Below is a small trained network, with its code and all its weights. Each question gives an input and a target symbol and asks what happens when units are switched off, that is, made to give their printed mean instead of their output.

import numpy as np


def w(rows, s, z=0):
    codes = np.array(rows[::2]) - 128.0
    scale = np.full(codes.shape[1], s)
    scale[-1] = z or s
    return codes * scale


def norm(h):
    return h / np.sqrt((h * h).mean(-1, keepdims=True) + 1e-5)


def f(y):
    return y / 2 * (1 + np.tanh(0.7978845608 * (y + 0.044715 * y**3)))


def softmax(a):
    e = np.exp(a - a.max(-1, keepdims=True))
    return e / e.sum(-1, keepdims=True)


def log_softmax(a):
    a = a - a.max(-1, keepdims=True)
    return a - np.log(np.exp(a).sum(-1, keepdims=True))


def net(x, mask):
    ids = ['αγεζημξ'.index(c) for c in x.split()]
    T = len(ids)
    res = E[ids] + P[:T]
    u = 0
    for l in range(2):
        q, k, v = (norm(res) @ M[l].T for M in (Q, K, V))
        z = softmax(np.where(np.tri(T) > 0, q @ k.T / 3**0.5, -1e9)) @ v
        res = res + np.where(mask[u], z, O[l][:, -1]) @ O[l][:, :-1]
        u += 1
        y = f(norm(res) @ A[l][:, :-1].T + A[l][:, -1])
        res = res + np.where(mask[u : u + 4], y, B[l][:, -1]) @ B[l][:, :-1]
        u += 4
    return log_softmax(norm(res)[-1] @ U[:, :-1].T + U[:, -1])


Q, K, V, O, A, B = {}, {}, {}, {}, {}, {}
E = w([
[172,163,158,78,164,97],'α',
[137,253,132,214,224,42],'γ',
[185,164,96,93,156,222],'ε',
[70,200,194,153,29,174],'ζ',
[97,201,147,70,175,114],'η',
[114,87,103,123,220,227],'μ',
[140,102,163,70,217,118],'ξ',
],0.016)
P = w([
[253,55,29,137,46,155],'0',
[57,148,116,194,212,201],'1',
[53,122,130,138,163,118],'2',
[64,65,134,129,170,87],'3',
[50,109,127,129,129,101],'4',
[75,147,89,152,118,168],'5',
[88,101,62,169,138,183],'6',
[60,75,103,147,142,132],'7',
[113,101,53,156,125,226],'8',
[101,125,85,142,102,186],'9',
[101,98,31,175,102,206],'10',
],0.0052)
Q[0] = w([
[162,244,179,228,135,106],'0.h0',
[157,141,57,222,153,207],'0.h0',
[165,65,253,238,116,188],'0.h0',
],0.0067)
K[0] = w([
[158,151,130,255,129,84],'0.h0',
[130,122,52,132,97,111],'0.h0',
[114,145,165,166,184,59],'0.h0',
],0.0078)
V[0] = w([
[94,188,144,137,72,208],'0.h0',
[177,121,61,186,129,66],'0.h0',
[135,255,149,162,216,127],'0.h0',
],0.008)
O[0] = w([
[177,73,159,145,168,136,170],'0.h0',
[125,198,136,235,106,51,77],'0.h0',
[98,47,212,1,152,174,254],'0.h0',
],0.0088,0.007)
A[0] = w([
[197,15,125,89,145,22,112],'0.n0',
[33,86,240,193,2,172,1],'0.n1',
[56,242,188,161,113,239,154],'0.n2',
[95,60,165,11,109,57,82],'0.n3',
],0.0066,0.0034)
B[0] = w([
[76,169,76,107,136,193,154],'0.n0',
[20,116,204,110,8,106,180],'0.n1',
[105,50,109,66,159,127,236],'0.n2',
[178,103,67,144,116,254,253],'0.n3',
],0.0081,0.0041)
Q[1] = w([
[194,128,103,113,198,121],'1.h0',
[134,110,114,70,158,152],'1.h0',
[153,85,56,11,158,255],'1.h0',
],0.012)
K[1] = w([
[214,224,122,178,254,67],'1.h0',
[216,179,168,199,111,140],'1.h0',
[230,230,62,220,1,150],'1.h0',
],0.0063)
V[1] = w([
[223,165,188,135,36,158],'1.h0',
[107,89,254,84,105,113],'1.h0',
[156,253,140,16,191,61],'1.h0',
],0.0098)
O[1] = w([
[99,248,191,130,65,162,251],'1.h0',
[139,101,207,74,68,86,182],'1.h0',
[190,216,121,138,151,42,233],'1.h0',
],0.015,0.0022)
A[1] = w([
[110,110,166,111,30,163,193],'1.n0',
[138,55,141,138,169,191,153],'1.n1',
[181,138,88,148,185,73,249],'1.n2',
[179,106,183,142,154,6,87],'1.n3',
],0.015,0.002)
B[1] = w([
[86,146,135,147,67,104,254],'1.n0',
[151,151,135,138,82,65,241],'1.n1',
[54,73,185,137,41,42,236],'1.n2',
[154,63,214,185,253,195,197],'1.n3',
],0.015,0.0086)
U = w([
[150,250,142,155,114,75,35],'α',
[170,124,199,180,162,135,115],'γ',
[124,215,113,150,151,198,254],'ε',
[74,151,151,134,46,152,157],'ζ',
[197,143,109,35,117,112,3],'η',
[131,95,53,129,132,159,197],'μ',
[93,162,56,136,115,43,149],'ξ',
],0.011,0.0016)

Each question gives the input, a string of symbols that net reads in full, and the target symbol t.
The units are the heads (3 rows each of Q, K, V and O) and the neurons (one row each of A and B). Each row of codes is followed by its name. A weight is (code - 128) times the scale printed after its matrix; where a second scale follows, it is the last column's (O, A, B and U).
mask holds one flag per unit, layer by layer, with each layer's heads first. A switched-off unit (its flag False) gives its mean, the last column of its rows in O or B, instead of its output. The means were averaged over made-up inputs and are rounded, as every weight is.
A unit's drop is (log p(t) with every unit on - log p(t) with that unit switched off) / (log p(t) with every unit on - log p(t) with every unit switched off).
The circuit of an input: a set's keep is (log p(t) with only the set's units on - log p(t) with every unit switched off) / (log p(t) with every unit on - log p(t) with every unit switched off). Starting from all 10 units, units are removed one at a time, each time the one whose removal leaves the highest keep (on an exact tie, the one counted first), for as long as the keep stays at least 0.8.
units of the circuit, in order: the units of the circuit, biggest drop first
most important unit: the unit with the biggest drop
k most important neurons: the k neurons with the biggest drops, biggest first
k most important neurons of layer l: the k neurons of layer l with the biggest drops, biggest first
drop when u is switched off: that unit's drop, to one decimal
input γ η ζ ε ε γ γ μ, target γ: units of the circuit, in order : [1.h0; 1.n3; 0.h0]
input η ε η α γ ζ μ μ, target η: 2 most important neurons : [0.n2; 1.n2]
input ξ ξ γ ξ ε α α η ξ, target ξ: 3 most important neurons : [1.n2; 1.n3; 0.n2]
input α ζ γ μ α, target α: units of the circuit, in order : [0.h0; 1.h0]
input ξ γ γ ζ η ε μ α, target ξ: units of the circuit, in order : [1.h0; 0.h0; 1.n3; 0.n0]
input η η ξ μ μ ξ ζ ε, target η: most important unit : 0.n2
input γ ζ ε, target γ: units of the circuit, in order : [1.h0; 1.n3; 0.h0]
input μ γ ξ η ε η, target μ: units of the circuit, in order : [1.h0; 0.h0]
input η γ ζ γ γ ε ξ η ζ γ α, target η: units of the circuit, in order : [0.h0; 1.n2; 1.n3]
input γ ζ ε ξ ξ γ α η, target γ: units of the circuit, in order : [1.h0; 1.n3]
input ξ ε ζ ζ α ζ μ ζ γ ζ μ, target ξ: units of the circuit, in order : [1.h0; 0.h0; 0.n2; 1.n2]
input ξ ε ε μ ζ ε μ γ ζ ξ ξ, target ξ: units of the circuit, in order : [1.h0; 0.h0; 0.n2; 1.n3]
input γ μ ε ξ ε ε γ ε α ε, target γ: units of the circuit, in order : [1.h0; 1.n3; 0.n3]
input η η α ε ξ, target η: 2 most important neurons of layer 0 : [0.n3; 0.n1]
input η ξ γ γ ε ζ ε μ η, target η: most important unit : 0.h0
input η γ η, target η: 2 most important neurons of layer 0 : [0.n3; 0.n1]
input η γ γ ε, target η: 3 most important neurons of layer 1 : [1.n2; 1.n3; 1.n0]
input ξ μ ζ ε ε α η ε ε, target ξ: 3 most important neurons : [1.n2; 0.n2; 1.n3]
input ξ α ε ξ μ ε γ η ξ η, target ξ: 2 most important neurons of layer 1 : [1.n2; 1.n3]
input ε ξ ε μ, target ε: most important neuron of layer 1 : [1.n2]
input η γ α γ ε α γ ξ ζ μ, target η: 3 most important neurons of layer 1 : [1.n2; 1.n3; 1.n0]
input μ α γ ξ μ η γ α η ε ε, target μ: drop when 0.h0 is switched off : 0.9
input μ μ ξ γ γ α α, target μ: drop when 0.n0 is switched off : 0.0
input ε η α ξ ζ ζ ξ ζ γ η α, target ε: drop when 0.h0 is switched off : 0.2
input α η α ξ ε ε ξ ξ α, target α: drop when 1.h0 is switched off : 0.9
input η ε γ α, target η: 3 most important neurons of layer 0 : [0.n3; 0.n0; 0.n1]
input ξ γ ζ ξ ζ α μ γ, target γ: units of the circuit, in order : [1.n3]
